Below are the code and all the weights of a small trained network. Each question names an input and a class and asks about switching units off, where a switched-off unit gives its printed mean instead of its output.

import numpy as np


def w(rows, s, z=0):
    codes = np.array(rows[::2]) - 128.0
    scale = np.full(codes.shape[1], s)
    scale[-1] = z or s
    return codes * scale


def norm(h):
    return h / np.sqrt((h * h).mean(-1, keepdims=True) + 1e-5)


def f(y):
    return y / 2 * (1 + np.tanh(0.7978845608 * (y + 0.044715 * y**3)))


def log_softmax(a):
    a = a - a.max(-1, keepdims=True)
    return a - np.log(np.exp(a).sum(-1, keepdims=True))


def net(x, mask):
    res = np.array(x, float).reshape(1, 4) / 4 @ E
    u = 0
    for l in range(3):
        y = f(norm(res) @ A[l][:, :-1].T + A[l][:, -1])
        res = res + np.where(mask[u : u + 10], y, B[l][:, -1]) @ B[l][:, :-1]
        u += 10
    return log_softmax(norm(res)[-1] @ U[:, :-1].T + U[:, -1])


A, B = {}, {}
E = w([
[112,143,150],'x0',
[152,179,20],'x1',
[2,86,100],'x2',
[135,121,117],'x3',
],0.0065)
A[0] = w([
[178,125,204,191],'0.n1',
[121,170,185,16],'0.n2',
[133,254,92,48],'0.n3',
[112,173,94,190],'0.n4',
[58,50,172,52],'0.n5',
[120,69,102,234],'0.n6',
[123,217,146,134],'0.n7',
[151,150,81,26],'0.n8',
[63,68,114,254],'0.n9',
[52,137,93,28],'0.n10',
],0.013,0.0015)
B[0] = w([
[60,10,32,254],'0.n1',
[167,94,141,150],'0.n2',
[149,145,169,208],'0.n3',
[244,114,82,173],'0.n4',
[186,203,254,249],'0.n5',
[150,151,203,169],'0.n6',
[158,176,118,154],'0.n7',
[161,142,155,159],'0.n8',
[166,205,167,248],'0.n9',
[37,139,53,214],'0.n10',
],0.0053,0.0049)
A[1] = w([
[191,103,94,79],'1.n1',
[119,193,162,176],'1.n2',
[72,114,158,162],'1.n3',
[118,101,112,143],'1.n4',
[143,3,172,73],'1.n5',
[178,233,65,162],'1.n6',
[134,38,178,99],'1.n7',
[181,156,123,6],'1.n8',
[175,167,188,250],'1.n9',
[164,199,140,150],'1.n10',
],0.012,0.002)
B[1] = w([
[103,86,163,175],'1.n1',
[138,72,167,181],'1.n2',
[240,37,147,155],'1.n3',
[152,140,150,133],'1.n4',
[91,27,2,219],'1.n5',
[63,171,106,254],'1.n6',
[129,141,107,194],'1.n7',
[208,170,154,146],'1.n8',
[196,94,98,208],'1.n9',
[153,90,78,187],'1.n10',
],0.0066,0.0064)
A[2] = w([
[6,185,103,10],'2.n1',
[133,44,115,123],'2.n2',
[138,106,42,49],'2.n3',
[58,137,49,133],'2.n4',
[36,165,105,29],'2.n5',
[178,35,207,136],'2.n6',
[118,92,225,85],'2.n7',
[167,84,198,253],'2.n8',
[149,64,127,142],'2.n9',
[183,99,170,135],'2.n10',
],0.013,0.0031)
B[2] = w([
[2,209,119,212],'2.n1',
[105,136,83,214],'2.n2',
[143,136,181,212],'2.n3',
[126,101,206,242],'2.n4',
[57,185,134,180],'2.n5',
[136,82,105,253],'2.n6',
[197,146,164,186],'2.n7',
[100,103,156,231],'2.n8',
[76,175,64,196],'2.n9',
[71,160,174,186],'2.n10',
],0.0092,0.0055)
U = w([
[98,39,40,61],'0',
[152,95,252,57],'1',
[224,212,83,77],'2',
[39,216,140,255],'3',
],0.017,0.00091)

Each question gives the input, the list of numbers given to net, and the class t.
The units are the neurons (one row each of A and B). Each row of codes is followed by its name. A weight is (code - 128) times the scale printed after its matrix; where a second scale follows, it is the last column's (A, B and U).
mask holds one flag per neuron, layer by layer. A switched-off neuron (its flag False) gives its mean, the last column of its row in B, instead of its output. The means were averaged over made-up inputs and are rounded, as every weight is.
A unit's drop is (log p(t) with every unit on - log p(t) with that unit switched off) / (log p(t) with every unit on - log p(t) with every unit switched off).
unit that matters most: the unit with the biggest drop
k most important neurons: the k neurons with the biggest drops, biggest first
top k neurons in layer l: the k neurons of layer l with the biggest drops, biggest first
drop when u is switched off: that unit's drop, to one decimal
input [-6,8,0,1], class 2: 3 most important neurons => [0.n4; 0.n1; 0.n10]
input [5,-7,0,6], class 0: 2 most important neurons => [0.n1; 1.n5]
input [-7,1,6,1], class 3: unit that matters most => 0.n10
input [-4,1,2,8], class 3: top 3 neurons in layer 0 => [0.n5; 0.n10; 0.n3]
input [-3,0,5,6], class 1: 2 most important neurons => [1.n5; 0.n5]
input [4,0,1,3], class 1: 3 most important neurons => [0.n5; 1.n2; 1.n5]
input [0,3,0,7], class 2: 2 most important neurons => [0.n1; 1.n8]
input [-1,0,-2,4], class 0: 2 most important neurons => [1.n6; 0.n9]
input [-7,2,-3,-6], class 2: top 2 neurons in layer 2 => [2.n4; 2.n1]
input [-8,7,0,-8], class 2: 2 most important neurons => [0.n1; 0.n4]
input [4,0,4,-6], class 1: 2 most important neurons => [0.n5; 1.n2]
input [-7,1,0,2], class 2: top 2 neurons in layer 0 => [0.n1; 0.n10]
input [6,1,0,1], class 2: 2 most important neurons => [0.n1; 0.n3]
input [1,1,-2,-3], class 2: top 2 neurons in layer 1 => [1.n2; 1.n8]
input [-4,4,5,4], class 3: drop when 2.n10 is switched off => 0.0
input [0,0,-6,-3], class 0: drop when 0.n1 is switched off => 0.5
input [5,0,-4,-2], class 0: drop when 0.n1 is switched off => 0.3
